In the rows, zero is written as 128.
Here are made-up elements, facts about them, and rows of numbers that follow some of those facts. Name the element behind each unnamed row.

There are 4 kinds of fact about the elements: Θ, δ, ζ, Ξ.
[j_180 j_364 j_483 j_53 j_963] Θ j_981
[j_186 j_53 j_613 j_657 j_904] Θ j_180
[j_199] Θ j_255
[j_204 j_904] Θ j_483
[j_204 j_483] Θ j_613
[j_263 j_440] Θ j_204
[j_265] Θ j_904
[j_265] Θ j_953
[j_265] Θ j_364
[j_265 j_685] Θ j_186
[j_334 j_364 j_414 j_981] Θ j_920
[j_483 j_637 j_776] Θ j_334
[j_613] Θ j_371
[j_637 j_657] Θ j_53
[j_90] Θ j_972
[j_953] Θ j_234
j_117 δ [j_183]
j_147 δ [j_62 j_305]
j_204 δ [j_26]
j_234 δ [j_371]
j_255 δ [j_904]
j_275 δ [j_972 j_90]
j_439 δ [j_178 j_953 j_827 j_53]
j_460 δ [j_371 j_118]
j_482 δ [j_62 j_305 j_724 j_53]
j_522 δ [j_750 j_26]
j_584 δ [j_854 j_657 j_292]
j_601 δ [j_26]
j_612 δ [j_118]
j_685 δ [j_186]
j_71 δ [j_371 j_183 j_199]
j_762 δ [j_818 j_981]
j_820 δ [j_953 j_53]
j_895 δ [j_263 j_181 j_38]
j_960 δ [j_776 j_917 j_634 j_57 j_161]
[j_117 j_120 j_234 j_275 j_460 j_57 j_776 j_820] ζ j_637
[j_118 j_265 j_34 j_762] ζ j_90
[j_147 j_161 j_263 j_300 j_364 j_613 j_62] ζ j_601
[j_178 j_180 j_26 j_292 j_685 j_71 j_724 j_904 j_954] ζ j_657
[j_181 j_334 j_38 j_616 j_827 j_960] ζ j_735
[j_183 j_371 j_414 j_440 j_634 j_78] ζ j_972
[j_186 j_204 j_439 j_963] ζ j_522
[j_199 j_895 j_917] ζ j_854
[j_241 j_482 j_483 j_53 j_612 j_750 j_920] ζ j_255
[j_305 j_953 j_981] ζ j_584
Ξ gafol <- j_117 j_161 j_180 j_181 j_186 j_300 j_334 j_34 j_364 j_371 j_38 j_482 j_57 j_612 j_613 j_616 j_685 j_724 j_750 j_776 j_78 j_827 j_895 j_904 j_917 j_920 j_953 j_954 j_963
Ξ broraka <- j_118 j_120 j_147 j_178 j_183 j_199 j_204 j_234 j_241 j_26 j_263 j_265 j_275 j_292 j_305 j_414 j_439 j_440 j_460 j_483 j_53 j_62 j_634 j_71 j_762 j_820 j_960 j_981

Some elements and their rows:
[ 87 135 102 101 160  58  63  94 172  94  81  66 109 190 127 182  88 132
 184 174 139 116 111 169  63 173 128 117 130 124  99 144 140  83] -> j_776
[ 96 116  91  87 146  54  64  93 143 145 118  72 135 187 115 125  81  81
 189 181 166 140 141  88  64 176 174 186 127  98 176 125  85  96] -> j_637
[130 113 167  98 153  51  99 100 116 165  80 103  98 140 108 166  87  93
 180 133 146 130 112 105  68 154 113 182 104 144 181 129 132  87] -> j_275
[115  99 122 123 149 147 118 122 101 109 113 156 130 143 127 168 102 111
 115 143 116 116 112 126 143 152 127 117 146 133 105 145 132 137] -> j_334
[137  89 119 132 142 162 131 135  93  94 120 169 115 144 138 160 130 110
 108 148 103 135  95 114 159 144 123 103 151 132 123 118 118 171] -> j_920
[143  98 115 137 120 163 116 129  92 104 120 166 122 154 128 153 131 124
 108 144 136 129 108 133 159 143 131 112 152 126 107 123 132 172] -> j_364
[104 104  71  81 106 111 115 147  99 175 182 120 138 177 124  83 171 141
 119 116 141 137 172  76 160  86 163  89 144  77 176 159 113 181] -> j_601
[121 168  91 145 136 168 123 152 100  84 133 124 102 175 154 120 154 178
 114 100  92 140 131 173  79 155 109  79 152  94  91 117 139 167] -> j_161
[150 111  71 118 127 159 169 101  90 103 151 171 103  98 112  92 138 132
 115  74 119 106  71 120 137 106 159 120 125 164 131 163 139 123] -> j_147
[164 101 115 118 130 151 130 149  93 101 111 165 130 132 116 140 119 126
  98 151 112 121 133 134 154 161 133  87 142 124 112 147 141 160] -> j_613
[171  97 134  90 117 116  85 133  92 185 147 138 137 153 114 179 164 118
 102 136 133 107 160  85 143 149 104  73 120 150 157 172 146 103] -> j_204
[174 140  91 113 118 157 160 109 172  98 133 130 103  87 122 118 170 134
 109 102 118 107  77 117 113 154 159 141 148 169 104 128 138  97] -> j_305
[151 109 179 177 138 152 161 185 112  76  97 137 151  87 134 108 154  75
 105 171 169 103 170  93 122 172 117  79 161 140 107 132 119 166] -> j_371
[159 115  73 115 135 150 170 101  90 111 152 175 108 108 116  87 138 131
 121  74 116 107  80 117 132  96 154 113 118 163 135 167 142 118] -> j_482
[178 185 120 116 121 129 102 136  98 160 126 163 148 155 123 145 102 134
  93 144 142  97 145 147 145 164 125 112 116 129 117 167 144 114] -> j_440
[111 167 108 142 137 164 116 144 117 103 115 101 108 152 153 145 151 176
 127 109  97 144 138 178  71 149  90  83 142 114 101 107 144 130] -> j_917
[158 115  77 125 135 122 166  93  98 126 144 157 113  92 113 106 123 118
 124  76 110 108  76 126 106  96 154 129  99 170 149 169 135  96] -> j_439
[174 119 100 148 104 157 162  98 178  92  89 145 117 132 119 139 197 142
 146 158 154 122  78 131 163 142 163 136 137 173  99 100 155  83] -> j_953
[ 72 111 168 160  78 135 117 112 166 188 133  84 213  89 109 133  91 160
 150 152 131 146 155 198 167  60  93 123  83 114 110 110 118  79] -> j_685
[ 72 119 153 152 128  99  94 179 198 187 167  86 212 110 160  91  95 181
 103 160 121 173 153 157 173 114 181 186  71  71 143  69  89  84] -> j_657
[125 115 151 114 142 115 135 120  95 142 117 159 104 120 117 137  97 134
 126  83 112 129 122 129 117 103 109 130 106 134 148 144 142 124] -> j_762
[135 128 144 119 141 138 127 135 109 123 124 141 106 113 124 138 124 125
 124  97 124 123 122 121 107 127 113 118 137 129 119 130 145 126] -> j_34
[140 125 122 109 140 159 138 142 102 108 135 158 109 129 127 115 127 139
 110  89 126 123 127 111 142 122 124 109 142 114 111 133 152 166] -> j_241

Rows to name:
Some rows may be elements named above.
[155 111 175 177 139 154 157 187 114  85  91 134 148  94 132 101 147  80
 107 167 165  99 162  98 115 167 121  73 163 142 111 130 115 168] | j_371
[148 119 166 100 126 103 134  84  92 128  87 174  96 117 116 110  82  96
 145  79  88 162 163 166 160  76  94 128 106 113 122 166 117 124] | j_895
[190 188 128 100  90 153  89 103 105 109 101 175 103 144 129 118  85 111
  99 156 112 132 175 163 183 161 110 119 137  89  95 169 129 148] | j_263
[121 107 173  93 155  58 102 100 112 156  82 105  97 133 110 169  81  98
 177 135 148 138 106 107  61 151 110 182 107 140 186 126 139  88] | j_275
[129 131 148 114 133 137 121 140 149 121 122 148 105 109 120 123 127 133
 112 115 122 139 136 108 126 141 123 152 141 112 119 108 139 134] | j_818
[129 131 150 114 129 131 119 145 145 118 127 141  98 112 128 129 125 136
 120 118 118 141 145 104 125 141 135 143 135 113 119 108 144 134] | j_818
[112 139 156 177 153 156 169 165  94  97 136 156 118 126 126  92 115  84
 123  94 175 101 134 101 128 108 104  98 144 124 112 170 145 181] | j_612
[144  95 115 128 129 157 128 120  93 110 121 171 128 156 121 154 128 122
 107 145 134 126 100 139 155 143 130 107 158 132 113 125 135 172] | j_364
[151 120  74 121 133 114 169  92  94 134 144 155 109  96 114 106 128 121
 125  80 117 102  73 133 106  97 154 130 111 170 148 168 136  94] | j_439
[ 99 118 177 118  71 148  90 156 198 195 172  65 190  91 190 164 184 151
 131 114  92 136 180  91 171  78  95  80 107 147 115  94 136  80] | j_26
[142  95  88 134 163 147 173  94  90  78 179 136 103 177 112  87 159 195
 114 166 111 132 185 115 156  87 174 188 130 148 198 138  83 192] | j_255
[ 93  99  71  79 112  83 115 122 102 185 173  98 143 176 119  90 162 128
 139 114 142 145 171  82 138  89 154  93 120  86 181 158 110 146] | j_522
[ 90 138  79 100 123 106 146 136 116 117 157 132 129 165 131  76 129 134
 116 147 140 156 163  86 126 131 168 155 121  66 156 124  94 171] | j_735
[ 77 151 180 160 137 137 125 193 190 181 158 105 202  88 164 148 118 180
 102 111  84 154 123 161 164  88 128 180  78 131 147  72 139  82] | j_292
[ 70 123 127 106 154  74 143 182  99 156 147 163 176 173 114  85 102 171
 107 111 127 158 103  85 119 124 164 187  88  79 194  94 125 162] | j_584
[ 82 120 118 108 159  72 146 178  91 151 151 166 183 172 123  76 100 175
 105 111 126 163 108  92 117 119 173 188  96  74 194  92 120 157] | j_584
[133  95 151 127 107 158 107 131 124 127  93 144 132 108 109 156 138 137
 113 163 152 134 130 158 135 150 120 108 151 114 102 101 143 127] | j_186
[ 89 148 174 164 111 124 140 140 180 183 159  87 197  92 156 124 109 157
 141 108  82 149 160 173 157  65  96 124  77 142 128 100 111  77] | j_954
[ 85 130 100 104 163  63  52  92 170  92  84  60 107 196 130 178  85 130
 185 173 138 109 112 170  60 176 127 110 123 130 101 152 138  88] | j_776
[ 81 108 172 167  81 136 121 113 156 192 135  86 210  85 112 134  90 161
 154 153 135 150 157 189 169  63  96 118  84 112 106 112 123  81] | j_685
[154 106 174 182 142 157 157 189 109  80  93 135 143  92 136 104 146  79
 102 175 164  93 167  90 121 171 120  78 158 147 112 136 118 161] | j_371
[146 117 138 139 120 146 101 105 110 140 104 150 132 152 116 165 131 128
 129 147 161 122 111 163 148 131 122 128 132 136 102 126 150 121] | j_265
[ 98 145  90 142 156 138 153 119  93 125 133 138 115 185 120 124 111 172
 152  80  88 136 112 185  63  99  91  77 101 115 138 156 123 129] | j_960
[144 104 155 123 127 145 100 127 128 111 109 157 115 119 128 167 115 115
 113 153 122 131 112 148 147 154 118 133 147 132 109 105 129 135] | j_981
[145 106 124 135 115 145  89 112 109 149 138 148 124 141 127 171 110 106
 118 156 141 116  97 165 132 139 105 150 152 135 112 126 110 152] | j_963
[176 109  66 111 111 168 149 109 149  81 134 152 123  89 120 127 169 125
 103 164 128 106  75 129 158 167 175 122 164 167  91 135 129 127] | j_53
[143 104 109 134 125 150  89 112  97 152 146 159 111 158 157 172 110 100
 122 146 130 114  85 154 146 125 105 156 158 144 119 121 106 168] | j_414
[ 82 146 123 107 151  98 120 183 155 118 150 144 171 150 124  80 135 167
  99 140 135 165 119  79 129 155 177 192 122  76 170  73 131 166] | j_854
[176 129 175 187 159 162 165 100 142  82 178  85 100  99 113 178 133 142
 145 158 183  92 187 164 109  99 114 188 168 167 141 150 150 182] | j_199
[158 114  91  97 143  54 154  85 133 139 104  89  97  95 107 145 114 101
 177 128 159 105  75 100  62 156 158 178 103 173 182 154 124  75] | j_820
[ 98 142  95 143 153 142 146 120  86 123 129 140 112 185 117 125 115 171
 151  76  94 141 111 184  65  97  91  82  96 111 141 159 130 132] | j_960
[147 110 113  88 113 164  94 148 120 165 163 128  95 135 126 168 185 137
 104  84 135 109 160  73 154 118 106  82 162 118 114 144 156 170] | j_750
[138 124 164  97 147  52  94 105 154 145  76  81  93 118 113 164 101  94
 174 146 159 131 117  97  70 165 117 169 119 151 170 114 139  92] | j_120
[ 97 136 101 105 111 105 136 172 129 101 123 147 120 154 136  72 145 127
 111 156 109 189 145  79 137 146 171 143 130  63 147  91  85 155] | j_972

